Here is a tiny trained network, its code and every weight. The questions are about switching its units off for an input and a class, where a switched-off unit gives its printed mean instead of its output.

import numpy as np


def w(rows, s, z=0):
    codes = np.array(rows[::2]) - 128.0
    scale = np.full(codes.shape[1], s)
    scale[-1] = z or s
    return codes * scale


def norm(h):
    return h / np.sqrt((h * h).mean(-1, keepdims=True) + 1e-5)


def f(y):
    return np.maximum(y, 0)


def log_softmax(a):
    a = a - a.max(-1, keepdims=True)
    return a - np.log(np.exp(a).sum(-1, keepdims=True))


def net(x, mask):
    res = np.array(x, float).reshape(1, 2) / 4 @ E
    u = 0
    for l in range(4):
        y = f(norm(res) @ A[l][:, :-1].T + A[l][:, -1])
        res = res + np.where(mask[u : u + 5], y, B[l][:, -1]) @ B[l][:, :-1]
        u += 5
    return log_softmax(norm(res)[-1] @ U[:, :-1].T + U[:, -1])


A, B = {}, {}
E = w([
[174,73,112,134,194,13,12,173,245,145,29,152],'x0',
[212,253,140,222,243,229,124,153,166,107,172,169],'x1',
],0.002)
A[0] = w([
[158,94,43,131,153,125,181,145,154,150,155,82,74],'L0N0',
[80,137,122,147,183,114,88,212,180,207,111,155,166],'L0N1',
[152,158,166,121,92,190,149,115,54,165,204,131,149],'L0N2',
[149,204,140,106,118,128,120,145,146,81,114,117,43],'L0N3',
[251,155,133,224,116,177,111,133,142,89,151,154,255],'L0N4',
],0.0021,0.00073)
B[0] = w([
[184,188,169,213,36,93,168,80,192,165,98,71,128],'L0N0',
[136,137,129,98,40,115,97,85,62,53,119,152,214],'L0N1',
[209,67,129,148,99,6,81,102,56,79,51,202,218],'L0N2',
[90,95,139,107,125,120,131,146,143,144,175,124,151],'L0N3',
[36,50,157,112,93,93,93,118,101,212,132,55,255],'L0N4',
],0.0025,0.0029)
A[1] = w([
[86,97,81,100,66,125,124,127,143,66,119,146,133],'L1N0',
[107,104,179,149,130,138,79,104,75,135,107,145,52],'L1N1',
[138,69,133,112,62,61,70,75,82,121,129,125,94],'L1N2',
[200,252,158,234,223,213,158,212,164,109,173,155,2],'L1N3',
[180,99,37,142,119,129,89,198,193,91,102,152,103],'L1N4',
],0.0025,0.00056)
B[1] = w([
[156,141,111,180,183,210,137,183,190,149,172,116,186],'L1N0',
[137,124,98,122,157,129,133,77,193,108,174,118,173],'L1N1',
[110,166,159,167,177,181,27,93,158,143,218,143,253],'L1N2',
[53,58,76,134,49,163,109,149,172,249,133,70,228],'L1N3',
[207,199,142,165,106,136,247,143,4,108,138,146,192],'L1N4',
],0.003,0.0035)
A[2] = w([
[126,160,141,120,126,177,254,117,65,88,131,126,84],'L2N0',
[168,128,113,95,144,77,116,173,142,108,36,166,124],'L2N1',
[146,179,94,119,54,168,213,119,60,88,129,116,121],'L2N2',
[137,70,110,153,105,111,136,100,115,129,129,127,144],'L2N3',
[80,54,126,44,54,121,134,143,154,136,112,72,2],'L2N4',
],0.0038,0.0008)
B[2] = w([
[171,85,172,119,181,41,109,168,101,46,16,157,233],'L2N0',
[194,151,163,108,94,136,205,152,70,41,84,145,251],'L2N1',
[216,92,130,87,113,4,67,178,196,70,53,176,252],'L2N2',
[133,169,134,186,163,174,182,152,97,138,54,138,205],'L2N3',
[88,182,79,183,143,218,198,136,138,216,173,77,250],'L2N4',
],0.0034,0.0021)
A[3] = w([
[102,200,147,100,219,152,88,60,148,59,243,166,1],'L3N0',
[127,166,125,172,112,168,106,129,120,202,97,188,158],'L3N1',
[121,106,115,135,152,158,106,107,191,116,142,94,178],'L3N2',
[213,154,151,114,132,44,137,165,166,56,26,155,140],'L3N3',
[10,108,68,93,102,151,211,125,135,254,112,84,35],'L3N4',
],0.0031,0.001)
B[3] = w([
[150,255,61,138,213,96,146,81,115,24,49,98,160],'L3N0',
[46,136,110,70,135,130,194,91,151,158,179,49,180],'L3N1',
[147,98,137,158,111,118,205,109,65,106,104,107,163],'L3N2',
[84,33,168,87,33,123,191,118,3,51,154,188,253],'L3N3',
[147,123,141,210,159,207,142,190,180,237,215,37,208],'L3N4',
],0.0036,0.0055)
U = w([
[143,45,164,114,62,91,163,156,58,37,101,197,169],'0',
[99,101,116,177,137,189,150,165,170,254,181,25,171],'1',
[136,226,85,156,227,118,113,58,135,44,114,96,134],'2',
[136,132,127,75,146,132,78,130,188,159,116,176,49],'3',
[144,159,131,77,144,130,70,162,233,150,109,212,2],'4',
],0.0087,0.0053)

Each question gives the input, the list of numbers given to net, and the class t.
The units are the neurons (one row each of A and B). Each row of codes is followed by its name. A weight is (code - 128) times the scale printed after its matrix; where a second scale follows, it is the last column's (A, B and U).
mask holds one flag per neuron, layer by layer. A switched-off neuron (its flag False) gives its mean, the last column of its row in B, instead of its output. The means were averaged over made-up inputs and are rounded, as every weight is.
A unit's drop is (log p(t) with every unit on - log p(t) with that unit switched off) / (log p(t) with every unit on - log p(t) with every unit switched off).
The circuit of an input: a set's keep is (log p(t) with only the set's units on - log p(t) with every unit switched off) / (log p(t) with every unit on - log p(t) with every unit switched off). Starting from the 12 units with the biggest drops (on a tie, the unit counted first), units are removed one at a time, each time the one whose removal leaves the highest keep (on an exact tie, the one counted first), for as long as the keep stays at least 0.8.
circuit, biggest first: the units of the circuit, biggest drop first
most important unit: the unit with the biggest drop
k most important neurons: the k neurons with the biggest drops, biggest first
top k neurons in layer l: the k neurons of layer l with the biggest drops, biggest first
drop of u: that unit's drop, to one decimal
input [4,4], class 0: 3 most important neurons => [L1N2; L0N1; L2N4]
input [5,8], class 1: circuit, biggest first => [L1N3]
input [5,6], class 1: 3 most important neurons => [L1N3; L0N2; L2N2]
input [-8,7], class 0: circuit, biggest first => [L2N0; L2N2]
input [-7,7], class 0: 4 most important neurons => [L1N2; L0N2; L2N0; L2N2]
input [6,6], class 0: top 2 neurons in layer 2 => [L2N4; L2N1]
input [7,-8], class 1: 2 most important neurons => [L2N4; L0N2]
input [-2,-3], class 2: top 2 neurons in layer 1 => [L1N2; L1N3]
input [3,0], class 2: 3 most important neurons => [L0N1; L1N2; L2N2]
input [-7,6], class 0: 3 most important neurons => [L1N2; L2N2; L2N0]
input [0,2], class 2: 2 most important neurons => [L1N3; L3N0]
input [3,2], class 2: 3 most important neurons => [L0N1; L2N2; L0N4]
input [1,3], class 2: 3 most important neurons => [L0N4; L1N3; L3N0]
input [-4,-6], class 1: most important unit => L1N4
input [2,-2], class 2: 2 most important neurons => [L1N2; L1N3]
input [-1,0], class 2: drop of L1N2 => 0.4
input [-3,0], class 2: drop of L1N4 => 1.3
input [2,8], class 1: drop of L1N3 => 1.6
